Below are the code and all the weights of a small trained network. Each question names an input and a target symbol and asks about switching units off, where a switched-off unit gives its printed mean instead of its output.

import numpy as np


def w(rows, s, z=0):
    codes = np.array(rows[::2]) - 128.0
    scale = np.full(codes.shape[1], s)
    scale[-1] = z or s
    return codes * scale


def norm(h):
    return h / np.sqrt((h * h).mean(-1, keepdims=True) + 1e-5)


def f(y):
    return y / 2 * (1 + np.tanh(0.7978845608 * (y + 0.044715 * y**3)))


def softmax(a):
    e = np.exp(a - a.max(-1, keepdims=True))
    return e / e.sum(-1, keepdims=True)


def log_softmax(a):
    a = a - a.max(-1, keepdims=True)
    return a - np.log(np.exp(a).sum(-1, keepdims=True))


def net(x, mask):
    ids = ['αβδεζηθμξσφω'.index(c) for c in x.split()]
    T = len(ids)
    res = E[ids] + P[:T]
    u = 0
    for l in range(3):
        r = norm(res)
        for j in range(2):
            rows = slice(3 * j, 3 * j + 3)
            q, k, v = (r @ M[l][rows].T for M in (Q, K, V))
            z = softmax(np.where(np.tri(T) > 0, q @ k.T / 3**0.5, -1e9)) @ v
            o = O[l][rows]
            res = res + np.where(mask[u + j], z, o[:, -1]) @ o[:, :-1]
        u += 2
        y = f(norm(res) @ A[l][:, :-1].T + A[l][:, -1])
        res = res + np.where(mask[u : u + 4], y, B[l][:, -1]) @ B[l][:, :-1]
        u += 4
    return log_softmax(norm(res)[-1] @ U[:, :-1].T + U[:, -1])


Q, K, V, O, A, B = {}, {}, {}, {}, {}, {}
E = w([
[159,111,118],'α',
[116,39,117],'β',
[112,129,162],'δ',
[40,176,37],'ε',
[101,63,108],'ζ',
[175,131,92],'η',
[103,93,122],'θ',
[158,7,96],'μ',
[56,67,94],'ξ',
[118,117,170],'σ',
[224,108,198],'φ',
[163,206,203],'ω',
],0.02)
P = w([
[159,105,92],'0',
[130,118,66],'1',
[155,188,118],'2',
[137,56,188],'3',
[155,190,111],'4',
[122,50,249],'5',
],0.011)
Q[0] = w([
[58,123,193],'L0H0',
[89,126,69],'L0H0',
[51,143,2],'L0H0',
[108,185,189],'L0H1',
[154,63,80],'L0H1',
[150,196,149],'L0H1',
],0.0094)
K[0] = w([
[124,26,136],'L0H0',
[81,156,74],'L0H0',
[17,206,70],'L0H0',
[121,218,178],'L0H1',
[126,2,16],'L0H1',
[164,120,160],'L0H1',
],0.0088)
V[0] = w([
[181,121,210],'L0H0',
[254,154,180],'L0H0',
[6,60,160],'L0H0',
[150,59,111],'L0H1',
[147,50,60],'L0H1',
[198,161,138],'L0H1',
],0.0075)
O[0] = w([
[254,162,7,204],'L0H0',
[148,173,100,212],'L0H0',
[129,129,74,133],'L0H0',
[17,67,225,240],'L0H1',
[120,76,247,251],'L0H1',
[161,164,118,129],'L0H1',
],0.0062,0.0026)
A[0] = w([
[50,148,243,71],'L0N0',
[94,12,200,1],'L0N1',
[254,131,144,111],'L0N2',
[58,7,56,210],'L0N3',
],0.0091,0.005)
B[0] = w([
[82,63,132,154],'L0N0',
[120,173,140,208],'L0N1',
[96,207,189,228],'L0N2',
[254,136,229,254],'L0N3',
],0.0086,0.0065)
Q[1] = w([
[240,98,117],'L1H0',
[184,7,159],'L1H0',
[233,151,167],'L1H0',
[115,109,218],'L1H1',
[112,183,119],'L1H1',
[132,120,164],'L1H1',
],0.012)
K[1] = w([
[30,71,134],'L1H0',
[40,9,188],'L1H0',
[113,83,147],'L1H0',
[198,172,211],'L1H1',
[55,161,68],'L1H1',
[155,127,141],'L1H1',
],0.011)
V[1] = w([
[164,157,80],'L1H0',
[168,215,121],'L1H0',
[211,41,116],'L1H0',
[166,254,107],'L1H1',
[136,248,148],'L1H1',
[210,136,61],'L1H1',
],0.0091)
O[1] = w([
[254,104,74,47],'L1H0',
[88,139,3,140],'L1H0',
[164,88,108,204],'L1H0',
[82,51,103,212],'L1H1',
[46,114,58,252],'L1H1',
[194,17,31,115],'L1H1',
],0.0084,0.0037)
A[1] = w([
[2,41,132,163],'L1N0',
[215,124,121,180],'L1N1',
[135,159,97,2],'L1N2',
[63,211,43,133],'L1N3',
],0.0093)
B[1] = w([
[235,144,255,253],'L1N0',
[31,168,184,243],'L1N1',
[182,106,145,100],'L1N2',
[24,98,14,235],'L1N3',
],0.0083,0.0039)
Q[2] = w([
[72,235,125],'L2H0',
[50,225,66],'L2H0',
[79,22,113],'L2H0',
[15,163,10],'L2H1',
[92,178,60],'L2H1',
[176,219,2],'L2H1',
],0.0071)
K[2] = w([
[200,176,115],'L2H0',
[247,151,185],'L2H0',
[111,138,45],'L2H0',
[39,111,158],'L2H1',
[33,143,146],'L2H1',
[23,137,113],'L2H1',
],0.011)
V[2] = w([
[22,162,141],'L2H0',
[163,46,71],'L2H0',
[250,255,118],'L2H0',
[70,66,230],'L2H1',
[157,129,131],'L2H1',
[214,9,103],'L2H1',
],0.0096)
O[2] = w([
[92,148,90,175],'L2H0',
[182,140,109,79],'L2H0',
[138,170,248,75],'L2H0',
[129,27,6,252],'L2H1',
[138,118,124,128],'L2H1',
[210,120,146,107],'L2H1',
],0.014,0.0034)
A[2] = w([
[185,121,125,215],'L2N0',
[249,222,127,187],'L2N1',
[195,187,161,2],'L2N2',
[168,148,102,18],'L2N3',
],0.012,0.0074)
B[2] = w([
[188,150,109,252],'L2N0',
[95,169,109,217],'L2N1',
[4,68,199,117],'L2N2',
[123,92,217,95],'L2N3',
],0.018,0.0038)
U = w([
[59,95,132,92],'α',
[161,121,157,108],'β',
[200,168,69,146],'δ',
[35,123,164,22],'ε',
[140,115,165,100],'ζ',
[105,107,81,109],'η',
[102,104,182,115],'θ',
[209,150,144,137],'μ',
[108,100,179,35],'ξ',
[132,106,47,141],'σ',
[166,248,213,92],'φ',
[194,200,101,253],'ω',
],0.017,0.0052)

Each question gives the input, a string of symbols that net reads in full, and the target symbol t.
The units are the heads (3 rows each of Q, K, V and O) and the neurons (one row each of A and B). Each row of codes is followed by its name. A weight is (code - 128) times the scale printed after its matrix; where a second scale follows, it is the last column's (O, A, B and U).
mask holds one flag per unit, layer by layer, with each layer's heads first. A switched-off unit (its flag False) gives its mean, the last column of its rows in O or B, instead of its output. The means were averaged over made-up inputs and are rounded, as every weight is.
A unit's drop is (log p(t) with every unit on - log p(t) with that unit switched off) / (log p(t) with every unit on - log p(t) with every unit switched off).
The circuit of an input: a set's keep is (log p(t) with only the set's units on - log p(t) with every unit switched off) / (log p(t) with every unit on - log p(t) with every unit switched off). Starting from the 12 units with the biggest drops (on a tie, the unit counted first), units are removed one at a time, each time the one whose removal leaves the highest keep (on an exact tie, the one counted first), for as long as the keep stays at least 0.8.
units of the circuit, in order: the units of the circuit, biggest drop first
unit that matters most: the unit with the biggest drop
k most important neurons: the k neurons with the biggest drops, biggest first
which heads matter: for each layer, one digit per head in row order, 1 if its drop is at least 0.15 and else 0, layers parted by /
input σ μ φ ζ, target σ: units of the circuit, in order -> (L2H0)
input φ ξ ζ θ ζ ξ, target φ: 3 most important neurons -> (L1N3 L0N3 L0N1)
input ε θ θ ξ ω η, target ε: which heads matter -> 10 / 01 / 01
input φ α δ ζ ζ σ, target φ: units of the circuit, in order -> (L0H0 L2H1 L0H1)
input ω ω ω α σ σ, target ω: 4 most important neurons -> (L0N3 L1N3 L1N0 L1N1)
input φ ε ζ σ, target φ: units of the circuit, in order -> (L1H0 L2H1 L0H0)
input σ β β δ φ β, target σ: 2 most important neurons -> (L1N3 L0N0)
input σ η ε φ ε φ, target σ: 3 most important neurons -> (L1N3 L0N0 L0N1)
input φ α ξ η ε θ, target φ: units of the circuit, in order -> (L1H0 L2H1)
input φ θ ω ω ω ζ, target φ: units of the circuit, in order -> (L0H0 L1H0 L2H1)
input σ ω α θ, target σ: units of the circuit, in order -> (L0H0 L1H1)
input φ β ζ μ, target φ: 4 most important neurons -> (L1N3 L0N3 L0N1 L1N0)
input φ θ μ φ ξ α, target φ: units of the circuit, in order -> (L1H0 L0H0 L2H1)
input η θ φ ζ σ, target σ: unit that matters most -> L0N3
input φ σ φ σ φ ε, target φ: units of the circuit, in order -> (L1N0 L0H0 L2H1)
input φ φ ζ θ ω, target ω: which heads matter -> 11 / 11 / 00
input φ σ δ μ ζ δ, target φ: 4 most important neurons -> (L1N3 L0N1 L0N3 L2N1)
input φ θ φ θ, target φ: units of the circuit, in order -> (L0H0 L1H0 L2H1)
input ε ε φ η, target ε: which heads matter -> 10 / 00 / 00
input ε ε δ φ, target ε: unit that matters most -> L0H0
input α μ α, target α: which heads matter -> 11 / 01 / 11
input ω β φ ω α σ, target ω: 2 most important neurons -> (L1N0 L0N3)
input φ ξ η α μ δ, target φ: which heads matter -> 10 / 11 / 01
